Below is a small trained network, with its code and all its weights. Each question gives an input and a class and asks what happens when units are switched off, that is, made to give their printed mean instead of their output.

import numpy as np


def w(rows, s, z=0):
    codes = np.array(rows[::2]) - 128.0
    scale = np.full(codes.shape[1], s)
    scale[-1] = z or s
    return codes * scale


def norm(h):
    return h / np.sqrt((h * h).mean(-1, keepdims=True) + 1e-5)


def f(y):
    return y / 2 * (1 + np.tanh(0.7978845608 * (y + 0.044715 * y**3)))


def log_softmax(a):
    a = a - a.max(-1, keepdims=True)
    return a - np.log(np.exp(a).sum(-1, keepdims=True))


def net(x, mask):
    res = np.array(x, float).reshape(1, 6) / 4 @ E
    u = 0
    for l in range(2):
        y = f(norm(res) @ A[l][:, :-1].T + A[l][:, -1])
        res = res + np.where(mask[u : u + 5], y, B[l][:, -1]) @ B[l][:, :-1]
        u += 5
    return log_softmax(norm(res)[-1] @ U[:, :-1].T + U[:, -1])


A, B = {}, {}
E = w([
[155,130,170,103,138,103,114],'x0',
[215,166,3,123,170,110,130],'x1',
[98,84,67,98,82,199,133],'x2',
[87,99,102,158,158,34,86],'x3',
[170,126,81,204,90,165,63],'x4',
[124,159,177,139,83,123,173],'x5',
],0.0071)
A[0] = w([
[70,114,220,74,78,162,255,75],'L0N0',
[116,151,185,72,190,151,164,46],'L0N1',
[165,153,80,137,154,131,139,30],'L0N2',
[168,46,80,192,39,235,18,66],'L0N3',
[141,18,152,220,61,80,102,251],'L0N4',
],0.0075,0.002)
B[0] = w([
[120,64,169,249,104,125,92,254],'L0N0',
[148,73,131,66,123,177,181,168],'L0N1',
[46,71,152,55,93,110,173,143],'L0N2',
[130,107,48,73,38,208,200,241],'L0N3',
[186,166,92,192,178,186,109,201],'L0N4',
],0.011,0.0058)
A[1] = w([
[147,130,134,183,37,129,232,184],'L1N0',
[50,118,64,144,121,131,108,200],'L1N1',
[2,132,199,131,95,104,96,247],'L1N2',
[93,35,128,185,70,195,59,242],'L1N3',
[114,114,101,119,126,55,169,15],'L1N4',
],0.0093,0.0012)
B[1] = w([
[166,196,70,102,47,106,2,215],'L1N0',
[177,237,182,91,67,137,61,160],'L1N1',
[78,50,87,151,74,157,70,166],'L1N2',
[172,126,163,41,172,93,143,255],'L1N3',
[148,70,16,167,62,63,185,140],'L1N4',
],0.0082,0.0091)
U = w([
[154,107,159,50,179,157,250,88],'0',
[161,187,148,195,149,109,65,127],'1',
[143,116,52,116,144,26,183,133],'2',
[15,184,146,127,140,185,205,3],'3',
[87,26,210,152,96,134,106,166],'4',
[186,167,27,65,33,213,115,151],'5',
],0.013,0.0065)

Each question gives the input, the list of numbers given to net, and the class t.
The units are the neurons (one row each of A and B). Each row of codes is followed by its name. A weight is (code - 128) times the scale printed after its matrix; where a second scale follows, it is the last column's (A, B and U).
mask holds one flag per neuron, layer by layer. A switched-off neuron (its flag False) gives its mean, the last column of its row in B, instead of its output. The means were averaged over made-up inputs and are rounded, as every weight is.
A unit's drop is (log p(t) with every unit on - log p(t) with that unit switched off) / (log p(t) with every unit on - log p(t) with every unit switched off).
The circuit of an input: a set's keep is (log p(t) with only the set's units on - log p(t) with every unit switched off) / (log p(t) with every unit on - log p(t) with every unit switched off). Starting from all 10 units, units are removed one at a time, each time the one whose removal leaves the highest keep (on an exact tie, the one counted first), for as long as the keep stays at least 0.8.
units of the circuit, in order: the units of the circuit, biggest drop first
k most important neurons: the k neurons with the biggest drops, biggest first
k most important neurons of layer l: the k neurons of layer l with the biggest drops, biggest first
drop of u: that unit's drop, to one decimal
input [6,2,1,2,-7,8], class 4: units of the circuit, in order : L0N0
input [6,6,-2,-3,-4,-2], class 0: 3 most important neurons of layer 0 : L0N3, L0N0, L0N1
input [-7,-3,-6,-2,3,0], class 1: 3 most important neurons : L0N3, L0N4, L0N1
input [6,-4,3,-2,3,8], class 1: 4 most important neurons : L0N0, L1N0, L0N4, L0N2
input [1,4,-8,-5,3,3], class 1: 3 most important neurons : L0N3, L1N3, L0N1
input [2,1,-4,0,-2,-1], class 0: 3 most important neurons : L0N0, L1N0, L0N3
input [-4,5,-3,-2,-1,1], class 2: 2 most important neurons : L0N3, L0N0
input [4,6,1,-6,-7,-5], class 0: units of the circuit, in order : L1N0, L0N3
input [8,5,-2,0,-6,0], class 0: 2 most important neurons : L1N0, L0N1
input [0,8,3,4,-5,-3], class 2: units of the circuit, in order : L0N3, L1N0
input [-6,2,-6,1,-1,8], class 1: 4 most important neurons : L0N3, L0N1, L0N2, L1N3
input [-2,-4,8,-8,-1,4], class 4: 2 most important neurons of layer 0 : L0N0, L0N4
input [-6,-2,-5,-4,0,8], class 4: 2 most important neurons of layer 0 : L0N0, L0N3
input [-1,6,0,1,0,2], class 2: most important neuron of layer 0 : L0N3
input [-7,4,-2,1,-5,-2], class 2: 2 most important neurons of layer 1 : L1N4, L1N0
input [-3,-6,-8,-1,1,-5], class 1: 2 most important neurons : L0N4, L0N2
input [4,7,5,8,-1,-4], class 2: 2 most important neurons of layer 0 : L0N3, L0N4
input [-2,-1,-1,-7,-4,-6], class 0: 2 most important neurons of layer 0 : L0N1, L0N3
input [-1,5,0,5,-2,3], class 2: 3 most important neurons : L0N3, L1N0, L0N0
input [-8,-5,-4,6,5,-8], class 5: units of the circuit, in order : L0N3
input [3,-5,5,-8,0,0], class 4: 2 most important neurons : L0N0, L0N4
input [2,5,-7,-3,5,4], class 2: 3 most important neurons of layer 1 : L1N1, L1N2, L1N0
input [-1,7,0,2,-7,-7], class 2: drop of L1N2 : 0.0
input [-7,-1,2,1,-6,-1], class 4: drop of L0N0 : 0.1
input [-5,2,7,-5,-8,8], class 4: drop of L0N0 : 1.1
